Below are the code and all the weights of a small trained network. Each question names an input and a class and asks about switching units off, where a switched-off unit gives its printed mean instead of its output.

import numpy as np


def w(rows, s, z=0):
    codes = np.array(rows[::2]) - 128.0
    scale = np.full(codes.shape[1], s)
    scale[-1] = z or s
    return codes * scale


def f(y):
    return y / 2 * (1 + np.tanh(0.7978845608 * (y + 0.044715 * y**3)))


def log_softmax(a):
    a = a - a.max(-1, keepdims=True)
    return a - np.log(np.exp(a).sum(-1, keepdims=True))


def net(x, mask):
    res = np.array(x, float).reshape(1, 2) / 4 @ E
    y = f(res @ A[0][:, :-1].T + A[0][:, -1])
    res = res + np.where(mask, y, B[0][:, -1]) @ B[0][:, :-1]
    return log_softmax(res[-1] @ U[:, :-1].T + U[:, -1])


A, B = {}, {}
E = w([
[137,33,204],'x0',
[254,178,98],'x1',
],0.013)
A[0] = w([
[130,146,80,62],'n0',
[72,196,99,107],'n1',
[100,2,172,193],'n2',
[119,89,131,115],'n3',
[196,110,134,150],'n4',
[57,132,115,239],'n5',
[194,187,82,252],'n6',
[97,115,158,68],'n7',
],0.02,0.005)
B[0] = w([
[73,153,95,147],'n0',
[21,62,94,173],'n1',
[2,198,210,252],'n2',
[104,160,149,153],'n3',
[209,80,185,177],'n4',
[144,163,16,189],'n5',
[74,53,197,214],'n6',
[171,197,163,156],'n7',
],0.022,0.023)
U = w([
[93,254,134,1],'0',
[251,81,166,144],'1',
[50,172,166,214],'2',
[147,182,11,117],'3',
],0.01,0.0047)

Each question gives the input, the list of numbers given to net, and the class t.
The units are the neurons (one row each of A and B). Each row of codes is followed by its name. A weight is (code - 128) times the scale printed after its matrix; where a second scale follows, it is the last column's (A, B and U).
mask holds one flag per neuron, in row order. A switched-off neuron (its flag False) gives its mean, the last column of its row in B, instead of its output. The means were averaged over made-up inputs and are rounded, as every weight is.
A unit's drop is (log p(t) with every unit on - log p(t) with that unit switched off) / (log p(t) with every unit on - log p(t) with every unit switched off).
The circuit of an input: a set's keep is (log p(t) with only the set's units on - log p(t) with every unit switched off) / (log p(t) with every unit on - log p(t) with every unit switched off). Starting from all 8 units, units are removed one at a time, each time the one whose removal leaves the highest keep (on an exact tie, the one counted first), for as long as the keep stays at least 0.8.
circuit, biggest first: the units of the circuit, biggest drop first
most important unit: the unit with the biggest drop
top k neurons: the k neurons with the biggest drops, biggest first
drop of u: that unit's drop, to one decimal
input [4,-6], class 0: most important unit : n6
input [-1,-2], class 3: circuit, biggest first : (n2, n6)
input [3,-4], class 0: circuit, biggest first : (n6, n1)
input [0,-6], class 0: circuit, biggest first : (n6, n5)
input [-1,2], class 1: top 2 neurons : (n2, n1)
input [-2,8], class 1: top 2 neurons : (n2, n4)
input [0,-5], class 0: top 2 neurons : (n6, n5)
input [-1,-4], class 0: top 2 neurons : (n6, n5)
input [-3,-5], class 3: top 3 neurons : (n2, n5, n6)
input [3,-7], class 0: top 4 neurons : (n6, n5, n7, n1)
input [-7,-6], class 3: top 2 neurons : (n2, n5)
input [-6,-4], class 3: top 2 neurons : (n2, n5)
input [0,-1], class 0: top 2 neurons : (n6, n1)
input [8,8], class 1: most important unit : n4
input [-4,-4], class 3: drop of n2 : 0.3
input [-7,-8], class 3: drop of n5 : 0.1
input [1,4], class 1: drop of n2 : 0.5
input [-8,-5], class 3: drop of n5 : 0.2
